Below is a small trained network, with its code and all its weights. Each question gives an input and a class and asks what happens when units are switched off, that is, made to give their printed mean instead of their output.

import numpy as np


def w(rows, s, z=0):
    codes = np.array(rows[::2]) - 128.0
    scale = np.full(codes.shape[1], s)
    scale[-1] = z or s
    return codes * scale


def f(y):
    return y / 2 * (1 + np.tanh(0.7978845608 * (y + 0.044715 * y**3)))


def log_softmax(a):
    a = a - a.max(-1, keepdims=True)
    return a - np.log(np.exp(a).sum(-1, keepdims=True))


def net(x, mask):
    res = np.array(x, float).reshape(1, 6) / 4 @ E
    y = f(res @ A[0][:, :-1].T + A[0][:, -1])
    res = res + np.where(mask, y, B[0][:, -1]) @ B[0][:, :-1]
    return log_softmax(res[-1] @ U[:, :-1].T + U[:, -1])


A, B = {}, {}
E = w([
[61,180,163,89,200],'x0',
[35,175,69,128,97],'x1',
[96,55,163,178,132],'x2',
[110,59,43,82,197],'x3',
[198,145,123,111,203],'x4',
[139,154,111,246,169],'x5',
],0.012)
A[0] = w([
[184,180,113,100,173,106],'neuron 0',
[87,189,164,167,37,109],'neuron 1',
[186,125,181,172,164,111],'neuron 2',
[27,151,71,132,168,165],'neuron 3',
[157,70,9,131,119,116],'neuron 4',
[200,86,77,185,141,199],'neuron 5',
[110,104,222,184,71,233],'neuron 6',
[194,137,176,164,162,190],'neuron 7',
[118,114,142,52,97,62],'neuron 8',
[82,133,129,46,158,254],'neuron 9',
[140,49,145,196,156,169],'neuron 10',
[65,182,83,138,189,128],'neuron 11',
[209,167,162,104,170,104],'neuron 12',
],0.011,0.0047)
B[0] = w([
[151,209,134,86,143,187],'neuron 0',
[136,209,120,226,2,226],'neuron 1',
[161,119,174,184,184,191],'neuron 2',
[37,184,115,93,159,248],'neuron 3',
[138,143,44,75,103,214],'neuron 4',
[205,105,15,201,153,219],'neuron 5',
[110,112,157,179,70,236],'neuron 6',
[219,111,204,175,207,207],'neuron 7',
[147,68,186,58,83,168],'neuron 8',
[80,130,165,28,102,228],'neuron 9',
[85,2,104,183,179,206],'neuron 10',
[61,198,117,126,204,227],'neuron 11',
[236,201,180,96,169,196],'neuron 12',
],0.008,0.012)
U = w([
[176,111,17,126,125,134],'0',
[124,63,178,4,56,181],'1',
[207,192,167,105,190,136],'2',
[142,65,172,204,164,81],'3',
[109,184,142,176,11,185],'4',
[128,132,132,118,127,2],'5',
[71,20,108,107,173,137],'6',
[19,212,135,82,181,131],'7',
],0.011,0.0051)

Each question gives the input, the list of numbers given to net, and the class t.
The units are the neurons (one row each of A and B). Each row of codes is followed by its name. A weight is (code - 128) times the scale printed after its matrix; where a second scale follows, it is the last column's (A, B and U).
mask holds one flag per neuron, in row order. A switched-off neuron (its flag False) gives its mean, the last column of its row in B, instead of its output. The means were averaged over made-up inputs and are rounded, as every weight is.
A unit's drop is (log p(t) with every unit on - log p(t) with that unit switched off) / (log p(t) with every unit on - log p(t) with every unit switched off).
The circuit of an input: a set's keep is (log p(t) with only the set's units on - log p(t) with every unit switched off) / (log p(t) with every unit on - log p(t) with every unit switched off). Starting from the 12 units with the biggest drops (on a tie, the unit counted first), units are removed one at a time, each time the one whose removal leaves the highest keep (on an exact tie, the one counted first), for as long as the keep stays at least 0.8.
units of the circuit, in order: the units of the circuit, biggest drop first
most important unit: the unit with the biggest drop
k most important neurons: the k neurons with the biggest drops, biggest first
drop of u: that unit's drop, to one decimal
input [-6,5,8,3,0,5], class 0: most important unit	neuron 5
input [-3,0,8,7,8,1], class 0: 2 most important neurons	[neuron 5; neuron 4]
input [-6,4,-6,5,6,-6], class 1: units of the circuit, in order	[neuron 9; neuron 8]
input [8,-8,1,-6,-5,1], class 3: 3 most important neurons	[neuron 7; neuron 2; neuron 6]
input [-8,-4,-3,2,-5,-4], class 0: 2 most important neurons	[neuron 5; neuron 9]
input [-7,-4,4,3,-8,4], class 0: 3 most important neurons	[neuron 5; neuron 4; neuron 7]
input [-2,-1,3,5,8,-4], class 0: 2 most important neurons	[neuron 5; neuron 4]
input [-5,-5,3,4,-1,-2], class 0: 4 most important neurons	[neuron 5; neuron 4; neuron 9; neuron 3]
input [8,-2,-6,0,4,-6], class 1: units of the circuit, in order	[neuron 9; neuron 8]
input [-2,-6,-8,1,-1,-5], class 1: 2 most important neurons	[neuron 8; neuron 11]
input [6,-1,-3,-5,-6,-3], class 4: drop of neuron 1	0.3
input [-4,6,-7,3,1,0], class 7: drop of neuron 5	0.1
input [4,5,-4,-7,1,4], class 4: drop of neuron 1	3.3
input [0,5,-5,0,1,-6], class 1: units of the circuit, in order	[neuron 8]
